Below is a small trained network, with its code and all its weights. Each question gives an input and a class and asks what happens when units are switched off, that is, made to give their printed mean instead of their output.

import numpy as np


def w(rows, s, z=0):
    codes = np.array(rows[::2]) - 128.0
    scale = np.full(codes.shape[1], s)
    scale[-1] = z or s
    return codes * scale


def norm(h):
    return h / np.sqrt((h * h).mean(-1, keepdims=True) + 1e-5)


def f(y):
    return y / 2 * (1 + np.tanh(0.7978845608 * (y + 0.044715 * y**3)))


def log_softmax(a):
    a = a - a.max(-1, keepdims=True)
    return a - np.log(np.exp(a).sum(-1, keepdims=True))


def net(x, mask):
    res = np.array(x, float).reshape(1, 7) / 4 @ E
    u = 0
    for l in range(4):
        y = f(norm(res) @ A[l][:, :-1].T + A[l][:, -1])
        res = res + np.where(mask[u : u + 10], y, B[l][:, -1]) @ B[l][:, :-1]
        u += 10
    return log_softmax(norm(res)[-1] @ U[:, :-1].T + U[:, -1])


A, B = {}, {}
E = w([
[106,134,101,252,146,146,71,147,134,171,161],'x0',
[128,127,128,128,128,127,128,128,126,128,127],'x1',
[92,184,110,151,184,96,133,91,99,90,109],'x2',
[129,128,127,129,124,131,127,128,127,128,124],'x3',
[128,127,130,130,128,127,128,130,128,126,129],'x4',
[131,129,127,128,128,129,128,128,128,128,129],'x5',
[120,78,80,113,136,100,115,110,237,114,74],'x6',
],0.0016)
A[0] = w([
[148,147,104,141,108,135,168,140,135,121,157,60],'0.n1',
[74,129,138,139,102,128,140,148,131,120,145,69],'0.n2',
[78,174,83,78,208,126,179,92,66,112,133,255],'0.n3',
[124,112,105,121,111,153,98,103,102,101,130,5],'0.n4',
[141,149,185,42,88,164,139,170,93,175,149,41],'0.n5',
[136,117,114,127,139,146,171,149,188,149,148,134],'0.n6',
[155,103,115,128,105,121,88,80,115,69,179,84],'0.n7',
[149,129,173,117,121,111,95,18,159,115,173,179],'0.n8',
[214,87,178,2,68,180,142,171,127,159,164,30],'0.n9',
[134,158,120,177,158,48,146,117,175,134,118,13],'0.n10',
],0.0015,0.00025)
B[0] = w([
[140,152,123,103,156,147,84,165,104,143,125,120],'0.n1',
[152,133,127,96,170,169,112,110,122,126,175,122],'0.n2',
[201,131,153,62,50,79,99,134,164,107,127,181],'0.n3',
[121,122,115,158,126,94,142,164,108,149,119,105],'0.n4',
[156,82,85,153,151,174,174,93,93,101,133,186],'0.n5',
[164,148,127,105,132,105,85,97,123,116,76,143],'0.n6',
[126,151,122,105,133,148,146,138,129,202,84,119],'0.n7',
[138,113,135,160,100,122,168,154,122,148,23,133],'0.n8',
[75,133,64,166,175,163,247,147,107,51,96,254],'0.n9',
[143,120,100,89,141,199,138,88,128,109,94,128],'0.n10',
],0.0014,0.00066)
A[1] = w([
[88,150,93,154,129,120,124,156,171,137,123,80],'1.n1',
[133,183,180,107,151,102,119,104,98,132,127,22],'1.n2',
[73,136,91,164,179,91,84,111,152,127,113,4],'1.n3',
[154,174,140,200,141,166,80,146,58,182,223,60],'1.n4',
[133,92,81,154,103,149,114,152,160,162,144,58],'1.n5',
[102,111,97,161,143,138,78,155,197,190,120,24],'1.n6',
[130,127,167,133,158,125,162,123,99,123,124,37],'1.n7',
[109,95,140,144,83,153,92,119,155,187,129,39],'1.n8',
[129,152,252,38,125,144,209,171,25,95,151,111],'1.n9',
[119,61,118,149,112,166,96,161,172,181,151,87],'1.n10',
],0.0023,0.00041)
B[1] = w([
[123,82,136,147,181,165,102,111,71,126,170,140],'1.n1',
[116,135,99,123,102,36,72,123,141,76,127,125],'1.n2',
[109,131,108,119,127,203,180,81,121,153,185,153],'1.n3',
[43,167,199,19,102,120,213,192,190,154,13,251],'1.n4',
[131,94,200,89,173,77,89,116,92,86,172,154],'1.n5',
[232,83,130,133,105,120,118,74,97,70,185,176],'1.n6',
[124,108,101,131,84,68,112,104,190,155,150,125],'1.n7',
[176,116,194,139,131,107,99,123,93,116,137,143],'1.n8',
[212,86,47,253,103,153,62,61,114,148,188,249],'1.n9',
[193,121,160,61,129,74,70,142,55,75,148,175],'1.n10',
],0.0016,0.0019)
A[2] = w([
[90,80,33,177,168,157,135,140,151,117,149,103],'2.n1',
[108,131,126,129,80,106,145,140,194,140,163,116],'2.n2',
[132,108,78,68,168,127,164,123,180,67,97,104],'2.n3',
[144,64,78,7,129,95,188,108,196,62,40,152],'2.n4',
[111,131,135,27,138,96,94,90,174,145,82,121],'2.n5',
[114,109,77,217,157,139,57,196,177,183,144,255],'2.n6',
[111,235,91,121,86,113,183,66,40,81,94,135],'2.n7',
[111,114,173,94,68,125,150,166,149,148,137,94],'2.n8',
[183,178,188,143,122,46,126,127,10,125,190,155],'2.n9',
[159,215,79,135,98,54,140,100,63,99,116,107],'2.n10',
],0.0018,0.00085)
B[2] = w([
[159,104,164,67,126,157,148,116,104,137,100,143],'2.n1',
[151,121,133,139,126,129,113,145,58,130,109,123],'2.n2',
[82,162,173,119,121,158,114,136,105,150,126,157],'2.n3',
[102,174,186,176,120,146,107,199,96,185,147,251],'2.n4',
[115,172,128,202,127,118,123,147,43,141,197,136],'2.n5',
[166,127,113,6,106,111,166,126,123,64,116,231],'2.n6',
[141,90,114,154,149,51,70,134,170,116,178,187],'2.n7',
[116,95,140,101,142,160,125,140,142,135,126,130],'2.n8',
[129,86,104,87,130,118,112,105,222,112,51,192],'2.n9',
[134,102,123,141,158,115,85,126,180,90,166,151],'2.n10',
],0.0022,0.0012)
A[3] = w([
[61,182,143,124,145,89,125,146,143,92,137,118],'3.n1',
[183,80,82,116,84,172,170,96,117,116,141,2],'3.n2',
[86,145,137,125,166,104,102,146,156,135,104,79],'3.n3',
[130,115,172,108,72,121,162,205,100,166,118,92],'3.n4',
[114,118,43,133,164,163,171,92,157,93,83,22],'3.n5',
[84,165,135,111,187,122,120,108,141,128,130,132],'3.n6',
[88,210,120,116,126,78,161,123,101,117,91,147],'3.n7',
[201,53,83,101,102,174,151,110,129,130,154,106],'3.n8',
[62,183,139,122,171,102,112,137,152,120,105,130],'3.n9',
[128,137,51,137,180,110,118,5,118,68,144,86],'3.n10',
],0.0028,0.00048)
B[3] = w([
[175,114,82,147,90,144,156,93,89,167,126,177],'3.n1',
[78,164,79,216,120,54,168,94,78,196,146,191],'3.n2',
[126,185,120,144,74,113,163,105,49,114,147,148],'3.n3',
[24,159,175,84,238,213,128,138,168,151,49,249],'3.n4',
[101,187,244,123,79,155,128,203,90,196,125,125],'3.n5',
[151,133,125,170,85,136,204,149,98,184,135,150],'3.n6',
[176,80,49,185,131,91,119,40,112,113,212,175],'3.n7',
[102,254,62,206,98,57,180,66,75,111,162,248],'3.n8',
[144,155,70,201,42,126,228,120,67,158,141,189],'3.n9',
[89,64,231,15,170,226,108,232,169,152,70,239],'3.n10',
],0.0018,0.0016)
U = w([
[130,212,35,243,66,88,231,66,34,163,170,194],'0',
[42,132,238,55,199,247,137,220,169,172,35,164],'1',
[232,51,111,90,165,47,3,86,193,21,177,2],'2',
],0.0045,0.00053)

Each question gives the input, the list of numbers given to net, and the class t.
The units are the neurons (one row each of A and B). Each row of codes is followed by its name. A weight is (code - 128) times the scale printed after its matrix; where a second scale follows, it is the last column's (A, B and U).
mask holds one flag per neuron, layer by layer. A switched-off neuron (its flag False) gives its mean, the last column of its row in B, instead of its output. The means were averaged over made-up inputs and are rounded, as every weight is.
A unit's drop is (log p(t) with every unit on - log p(t) with that unit switched off) / (log p(t) with every unit on - log p(t) with every unit switched off).
The circuit of an input: a set's keep is (log p(t) with only the set's units on - log p(t) with every unit switched off) / (log p(t) with every unit on - log p(t) with every unit switched off). Starting from the 12 units with the biggest drops (on a tie, the unit counted first), units are removed one at a time, each time the one whose removal leaves the highest keep (on an exact tie, the one counted first), for as long as the keep stays at least 0.8.
units of the circuit, in order: the units of the circuit, biggest drop first
most important unit: the unit with the biggest drop
k most important neurons: the k neurons with the biggest drops, biggest first
k most important neurons of layer l: the k neurons of layer l with the biggest drops, biggest first
drop of u: that unit's drop, to one decimal
input [-6,-1,-1,-2,6,-5,-5], class 0: units of the circuit, in order -> (1.n9)
input [1,-4,-4,4,7,-4,-7], class 1: 3 most important neurons -> (1.n4; 3.n4; 1.n6)
input [5,8,0,7,1,-1,3], class 2: 4 most important neurons -> (0.n9; 3.n4; 1.n10; 1.n6)
input [5,7,0,1,-7,-7,-1], class 1: 3 most important neurons of layer 3 -> (3.n8; 3.n4; 3.n2)
input [-2,4,7,4,-2,-5,0], class 2: 2 most important neurons -> (1.n4; 2.n7)
input [-1,4,-1,3,-3,6,8], class 1: 2 most important neurons -> (1.n9; 2.n4)
input [8,3,8,-8,6,4,6], class 1: 2 most important neurons of layer 3 -> (3.n10; 3.n5)
input [-2,-4,2,8,-4,3,0], class 2: 3 most important neurons -> (1.n4; 0.n3; 3.n4)
input [7,2,-1,-4,-2,-1,0], class 1: 2 most important neurons -> (1.n4; 1.n9)
input [0,4,3,2,-2,7,0], class 2: 2 most important neurons -> (1.n4; 0.n3)
input [4,3,0,8,4,-3,4], class 2: 3 most important neurons -> (0.n9; 3.n4; 1.n6)
input [3,-4,-8,5,-4,-4,1], class 2: 4 most important neurons -> (1.n10; 1.n6; 3.n10; 1.n4)
input [2,-4,7,-2,7,8,6], class 1: 2 most important neurons -> (3.n10; 1.n4)
input [8,6,2,0,5,3,1], class 1: most important unit -> 2.n4
input [-1,-1,6,6,2,0,-5], class 2: 2 most important neurons -> (2.n7; 1.n9)
input [3,5,7,6,3,5,3], class 1: 2 most important neurons -> (3.n10; 1.n4)
input [3,-2,1,6,-4,-7,3], class 1: 3 most important neurons of layer 3 -> (3.n10; 3.n7; 3.n5)
input [1,5,-5,6,-8,2,1], class 2: 2 most important neurons of layer 3 -> (3.n10; 3.n9)
input [-8,-6,-6,-1,-7,7,-8], class 0: drop of 1.n9 -> 0.7
input [-3,-5,2,4,0,-6,3], class 0: drop of 3.n6 -> 0.0
input [-4,-4,5,6,-8,-3,8], class 0: drop of 2.n4 -> 0.5
input [-4,6,1,-3,2,-3,2], class 0: 2 most important neurons of layer 3 -> (3.n10; 3.n7)
input [-8,0,-5,1,-4,2,-6], class 0: most important unit -> 1.n9
